The symbols move the states like this.
Q310 τ Q547
Q310 κ Q722
Q310 ε Q725
Q310 ζ Q338
Q338 τ Q475
Q338 κ Q615
Q338 ε Q215
Q338 ζ Q117
Q977 τ Q374
Q977 κ Q126
Q977 ε Q329
Q977 ζ Q655
Q33 τ Q241
Q33 κ Q182
Q33 ε Q661
Q33 ζ Q934
Q429 τ Q46
Q429 κ Q475
Q429 ε Q169
Q429 ζ Q38
Q564 τ Q139
Q564 κ Q310
Q564 ε Q126
Q564 ζ Q547
Q182 τ Q934
Q182 κ Q514
Q182 ε Q327
Q182 ζ Q387
Q809 τ Q977
Q809 κ Q627
Q809 ε Q139
Q809 ζ Q126
Q514 τ Q387
Q514 κ Q374
Q514 ε Q382
Q514 ζ Q168
Q168 τ Q982
Q168 κ Q795
Q168 ε Q253
Q168 ζ Q598
Q627 τ Q126
Q627 κ Q94
Q627 ε Q547
Q627 ζ Q725
Q598 τ Q360
Q598 κ Q983
Q598 ε Q811
Q598 ζ Q526
Q326 τ Q727
Q326 κ Q888
Q326 ε Q334
Q326 ζ Q33
Q727 τ Q838
Q727 κ Q33
Q727 ε Q68
Q727 ζ Q241
Q257 τ Q808
Q257 κ Q887
Q257 ε Q809
Q257 ζ Q564
Q294 τ Q94
Q294 κ Q220
Q294 ε Q722
Q294 ζ Q692
Q692 τ Q619
Q692 κ Q326
Q692 ε Q615
Q692 ζ Q727
Q220 τ Q692
Q220 κ Q369
Q220 ε Q717
Q220 ζ Q326
Q100 τ Q627
Q100 κ Q294
Q100 ε Q310
Q100 ζ Q94
Q196 τ Q382
Q196 κ Q329
Q196 ε Q168
Q196 ζ Q487
Q38 τ Q816
Q38 κ Q444
Q38 ε Q808
Q38 ζ Q809
Q374 τ Q168
Q374 κ Q655
Q374 ε Q487
Q374 ζ Q795
Q169 τ Q983
Q169 κ Q257
Q169 ε Q816
Q169 ζ Q808
Q808 τ Q119
Q808 κ Q564
Q808 ε Q977
Q808 ζ Q139
Q414 τ Q722
Q414 κ Q610
Q414 ε Q692
Q414 ζ Q717
Q369 τ Q326
Q369 κ Q253
Q369 ε Q931
Q369 ζ Q888
Q50 τ Q327
Q50 κ Q196
Q50 ε Q387
Q50 ζ Q382
Q446 τ Q811
Q446 κ Q816
Q446 ε Q526
Q446 ζ Q312
Q615 τ Q117
Q615 κ Q334
Q615 ε Q838
Q615 ζ Q68
Q982 τ Q931
Q982 κ Q598
Q982 ε Q888
Q982 ζ Q360
Q126 τ Q655
Q126 κ Q725
Q126 ε Q429
Q126 ζ Q792
Q387 τ Q610
Q387 κ Q168
Q387 ε Q369
Q387 ζ Q982
Q983 τ Q526
Q983 κ Q808
Q983 ε Q312
Q983 ζ Q119
Q795 τ Q598
Q795 κ Q169
Q795 ε Q446
Q795 ζ Q983
Q360 τ Q572
Q360 κ Q526
Q360 ε Q182
Q360 ζ Q50
Q811 τ Q182
Q811 κ Q312
Q811 ε Q50
Q811 ζ Q514
Q382 τ Q369
Q382 κ Q487
Q382 ε Q982
Q382 ζ Q253
Q329 τ Q487
Q329 κ Q429
Q329 ε Q795
Q329 ζ Q46
Q547 τ Q429
Q547 κ Q338
Q547 ε Q792
Q547 ζ Q475
Q854 τ Q310
Q854 κ Q414
Q854 ε Q94
Q854 ζ Q722
Q334 τ Q68
Q334 κ Q572
Q334 ε Q241
Q334 ζ Q661
Q94 τ Q725
Q94 κ Q692
Q94 ε Q338
Q94 ζ Q619
Q887 τ Q564
Q887 κ Q854
Q887 ε Q627
Q887 ζ Q310
Q816 τ Q312
Q816 κ Q809
Q816 ε Q119
Q816 ζ Q977
Q792 τ Q169
Q792 κ Q215
Q792 ε Q38
Q792 ζ Q257
Q139 τ Q329
Q139 κ Q547
Q139 ε Q655
Q139 ζ Q429
Q572 τ Q661
Q572 κ Q50
Q572 ε Q934
Q572 ζ Q327
Q888 τ Q33
Q888 κ Q811
Q888 ε Q572
Q888 ζ Q182
Q526 τ Q50
Q526 κ Q119
Q526 ε Q514
Q526 ζ Q196
Q117 τ Q444
Q117 κ Q68
Q117 ε Q887
Q117 ζ Q100
Q444 τ Q809
Q444 κ Q100
Q444 ε Q564
Q444 ζ Q627
Q661 τ Q294
Q661 κ Q327
Q661 ε Q414
Q661 ζ Q220
Q655 τ Q795
Q655 κ Q792
Q655 ε Q46
Q655 ζ Q169
Q46 τ Q446
Q46 κ Q38
Q46 ε Q983
Q46 ζ Q816
Q934 τ Q414
Q934 κ Q387
Q934 ε Q220
Q934 ζ Q610
Q725 τ Q792
Q725 κ Q619
Q725 ε Q475
Q725 ζ Q215
Q619 τ Q215
Q619 κ Q727
Q619 ε Q117
Q619 ζ Q838
Q253 τ Q888
Q253 κ Q446
Q253 ε Q360
Q253 ζ Q811
Q312 τ Q514
Q312 κ Q977
Q312 ε Q196
Q312 ζ Q374
Q717 τ Q615
Q717 κ Q931
Q717 ε Q727
Q717 ζ Q334
Q838 τ Q887
Q838 κ Q241
Q838 ε Q100
Q838 ζ Q854
Q487 τ Q253
Q487 κ Q46
Q487 ε Q598
Q487 ζ Q446
Q475 τ Q38
Q475 κ Q117
Q475 ε Q257
Q475 ζ Q444
Q931 τ Q334
Q931 κ Q360
Q931 ε Q33
Q931 ζ Q572
Q327 τ Q220
Q327 κ Q382
Q327 ε Q610
Q327 ζ Q369
Q119 τ Q196
Q119 κ Q139
Q119 ε Q374
Q119 ζ Q329
Q68 τ Q100
Q68 κ Q661
Q68 ε Q854
Q68 ζ Q294
Q215 τ Q257
Q215 κ Q838
Q215 ε Q444
Q215 ζ Q887
Q241 τ Q854
Q241 κ Q934
Q241 ε Q294
Q241 ζ Q414
Q722 τ Q338
Q722 κ Q717
Q722 ε Q619
Q722 ζ Q615
Q610 τ Q717
Q610 κ Q982
Q610 ε Q326
Q610 ζ Q931

The rows follow the links: the fewer symbols apart two states are, the more alike their rows tend to be.

Each row is also shifted at random along 10 hidden directions that mean nothing.

Some states, each with a row of numbers:
Q809
[  43  -28  -23  -78    0  -29  135   50  109  -27   66  -19  -38  -52  109 -202   44 -128 -135  -61  154   72   55  -78   57  -50   -4    4 -101  -56  157  -49  -19 -150   89   93   30   85]
Q795
[ 173  -43 -153   34  -65   37  -86   82 -100   58   50   -7   37   44  -26   -3   14  -79  -59 -140  -70  -87    3  -80   85   20  -12  -67 -105   38   55  -40  -91  -29  154   28   62   -5]
Q564
[ -46   61   94   36   23  -38  -17  -14   -1   60   68   15   94  -85  105   -9  -24  -52    4   12  123   19  -37   -1   21  -62   59  100  120   78  127   16  -21  -27   40   53   40  156]
Q610
[ -65  124   67  -52   32  -41  137   73  127  128  -87  -12   33  -27   32  132 -120  -44   93  112   97   97   36   79 -148  -85   94   32   25   42  -47   87   72 -189  252  -40    5   11]
Q139
[  51    5   44  -42    4  -21  106   92  243  211   -6  -35   28  -43   14   56  105 -193  -67  -64   87   56    6 -230   38  -12  -57  -68  -61 -155    8  -45  -13  -13   42    7  -66  -49]
Q253
[  39  133  -25   43  -61   32    1  -76   88  133  -10    6    4   65  -42   63    3  -71   68   -1 -115  -51  -40  -83  -89   13   14   52  -57 -142  -25   24    0  -21 -100  -79   31   13]
Q119
[ 139  -14  -68  -26  -23    2  -33  -48  -29  -70   24  -95   40   70   -4   16   77   25    8 -100  -41  -11  -61   13    4   61  -15  -69   60   62   14   69  -93  -82  -55  -77  -91  -13]
Q126
[  28 -110   28   25   -1 -108   27  -95  -59 -214  -20  -36    0  -29   71 -136   56  206    2  -19   28   57  -49  163   33   11   22    6  149   39   62   11  -68   -7  -97    9 -170   64]
Q312
[  79  165  -21   42  -48  -43   21 -187   85  124   20    9  104  -15   51  132   -6   48   68  -58  -70  -47  -31   -5  -98  -83  108   87  -40  -66  123   21  -12  -62 -253   41  -23  140]
Q526
[  56   63  -76  -37  -41  -55   72  -27   96  158  -81  -34   35   50   -2  199   12   -4   35  -54  -64   17  -14  -18  -81  -32   17  -69 -118   14   13  -17  -11 -108  -35  -33  -68  -23]
Q792
[ -89   43   54   -2   70  -78   71  -83   22 -106   77 -100   96 -116   46  108   29   42   20  -51  -69   20  -35  -78   29   45   90    1   41 -159    1   20  -36  -29  -98   23 -110  106]
Q329
[  97    0  -10  -38  -74  -69   94   77    9   15   -2   61   73   75   28   75   14   42   23   -4   72   55 -113  138   17  -97   88    3  140   93   19   -4 -114  -63   78  -69  -65   38]
Q982
[ 155  -14 -160  -61  -77   91  -47  -38   36  301  -48   88  -92  146  -18  198  -14   26  -41  -71  -14  -63   51   80  -17  -58  -40   13  -73  247   47  -29    3  -51 -156   -7   87 -112]
Q294
[ 152 -109  -36  -69   20   38  -74   -2 -132   33  -48  -35  -82   15   35   36  -54   53  -54   29   70   26   73  111    8    2  -41   17   36  299  -23   43   25   30   58   17   50  -67]
Q514
[  60   69   31   57  -54   17 -166   52 -104   -6  -55  -46   65   57  -27   78   46  -70  146  -13  -14  -44  -61  -74 -134   68 -100  -62   60  -43  -76   82    8  -36   83  -19 -107  -58]
Q717
[  30   40  105  -25    1   83 -110   97  -79   40   15   77  -22  -14   23   65  -65  -59   55   82  116  -29   39  -14  -58  -22  -63   74   88   60  -48   23   83    2   83   70   70  -48]
Q100
[ 121   20   83  -63   85  -16   18 -141   37   62  -27 -196  -50  -90  107  138  -28    7   -3   27  -49   77   27  -92  -67  150  -59   40   18   57  -33   23   50 -166  -46  -52  -40   -5]
Q725
[-101   66  175 -130   81  -24   59   32   57  -29   62  -35   90  -85   47  272   57  -47   45   35  121   71  -52  -88  -15  -13    7  -14  155  -35  -83   44   22   33 -128   31 -126    5]
Q387
[ 243  -44 -150 -126  -74   24  168   95    9 -109   10   21  -78   91  -34  -64  -46   18  -69  -21  -11   38   69  111    8  -84  115   -1 -108  -59  -65   46  -54  -74  144  -30   36  -38]
Q338
[ -29 -157    5    3  -29   -3   -6   74 -111  -41   28  122 -110  -36    9  -45   25   24 -109   10  -27  -20   15  -44  146  -10  -56   43  -64  -79  -20 -172   -5  210  -69  107   43  -13]
Q50
[ -25   59  -41   13  -90   37   31   38   52   99    7  166  -17  103  -45   41   -9   -4   37   10    4  -49  -28   75  -25 -112   54   72   15  -59   -3  -15  -10   37  -71    1   53   -4]
Q369
[-121   26  -12   35   13   -4  -11    1   78  127  -92  100   45   52  -68   99  -78  141   72   40   45  -22   20  215  -45 -107   56  -34   57  200   11   30   44   -7   -1  -25   13  -74]
Q727
[-157  -23  115   -9  103   64   13  -69  221   12  -30   21  -36  -17  -99  -48   38   72    3   70   79   15   51   62    3  -12  -19    1  146  -24  -78  110   86  164 -214  -49  -46 -120]
Q46
[ -43   39  -36   54   20   43 -118  -34  -15  -10   53  -84   80   57  -41  -51   64  -72   14  -69  -40  -47  -90  -77   32  124 -101 -106   24  119   69  -13  -54  -89   13 -113   31  -21]
Q934
[  13 -134 -104  -54  -74   -3  -20  128 -166    4 -100   97 -147   70    2   29  -13   39  -16    3   33    2   66  118  -21  -62  -26    2  -56   70  -61  -12   21   57   97   91  -13  -76]
Q722
[ -70    9   68  -44   55  -17   47   57   10   95   -3    1   -7  -95   58   96  -62  -58  -15   57  101   52   62   -6  -11  -63   73   77   38   20  -21   54   52   21  116   71   36   53]
Q816
[  57   78   11 -104  -47   32   14   36   25  -81  110  -31   34   19   44  -23  146 -208  -11  -73  111   12  -39 -188  -41  -19  -38    0  -15 -182   38   58  -26  -20 -120   67  -61   60]

Start here and follow the symbols in turn, left to right. Where do you end up?
Answer with the state's name.
[ 114  -42  -20   -7  -77  -63   29   89  -94  -98    6   31   27   48   49  -94   34  -27  -20    7   41   56 -100   33   38  -21  -21  -30    6   57   38  -96  -88  -28  114  -38  -13   44]
τ ζ τ τ ε τ τ κ: Q931
[-143   82   82  -32  102   -4  -56 -142 -112 -116   66  -95   -4  -94  107  104  -57   56   30   48  -46    4  -13  -49  -42  125  -64   31  -30  121   69  -86   70 -180 -134   40   45   74]
τ τ ζ τ ε ε: Q983
[ 205   53   43 -103    7  -30  114 -101    7  -35   67  -91    1  -47  143  -58  -47  -61  -71   60   65  108  -27   -5  -16   -9   57  123    7  109   68    1  -28 -101   -6  -49   77  146]
κ κ τ τ ζ κ κ: Q414
[ 180   32  -27    7  -18   11  -64 -111   70  107  -17  -93   64   54    7   92   77   28   46  -94   -2  -15  -52    2  -48   39  -17  -32  126   93   38  106  -58  -89 -125  -80 -112  -27]
ε κ κ κ ε κ τ: Q444
[ -76   39  -22   54   16  -39   36  -41   60   19   32  -44   67    7  -25  -37   20  -48  -28  -17 -119    0  -89 -105   66   79  -36  -92 -125   -5   55 -153  -47  -46    1 -104   47   25]
κ ε ζ ζ τ ε: Q816
[  89   26  -60   -2  -45  -49  -20    6 -100 -108  -52 -104   62   28  -49  175   61   26  106  -67 -182  -17  -50  -91  -86   72   -2 -112  -73 -201 -143   47  -39   11  -21  -23 -185  -44]
κ ε κ τ τ κ κ: Q169
[ -94  -14  -13  -11  -50  -84  109   63   86  -63  -18  106   81    9  -68  121   88  104   55  -74   -4  -13  -28   64   14 -144  124  -59   38 -253  -43   22  -48  131 -139   82 -209   -8]
ζ ε τ κ τ: Q253
[ 186  -53   56   89   18  -25  -46 -156  -34  -53   18 -126   35  -62  -17  -56   50   47  -14    6 -156    3  -61  -83   60  114   22   54   98 -129  -95   60  -72  235 -137 -108  -62   48]
κ ε κ κ ε ζ τ κ ζ: Q717
[  34  -77  -51  -78    7  -22    2   -4 -114    8   56  -12   -8  -18   61  118   30    7  -85  -47    6   18  -24   -2   97  -10   23   13   -2  125   28  -50  -57   69  -92   44    9   56]
τ τ ζ κ ε ζ ζ: Q809
[  92  -49  -87  -11  -38   43  -39   92  -30   72  -53   57    5   72  -90  105  -47   67   17  -26  -25  -47   40  107   10  -47   24  -67    4  109  -66   28   -9   24  102  -10   10 -122]
κ κ τ τ ζ τ: Q572
[  37  -71  -27  -35   33  -22   92  -88   66  -47   57  -57  -35  -31   49 -160   49   -8 -114  -29   37   51    7    7   81    3   46   40   24    5   71   24  -53   38  -91  -25   11   78]
τ κ ζ ε τ κ τ: Q429
[  93  111   77   52  -81  -38   62  -86  161  174   15   62   60   26   72  -85   44  -98   22   44   84   41 -101  -26  -52  -93   26  134   65  -23  117  -26  -31    7 -123  -58   33  127]
ε ζ κ κ τ κ κ ε κ: Q615
[-141  -36   63  -50   28  -39   65  120  -95  -97   29   69  -58  -82  117  -79  -75  -19  -32   73  162   68   52   73   20  -66   31   79   20   51   58  -45   38  -89  193  126   61   90]
ε τ τ κ ζ τ τ ε κ ζ: Q126
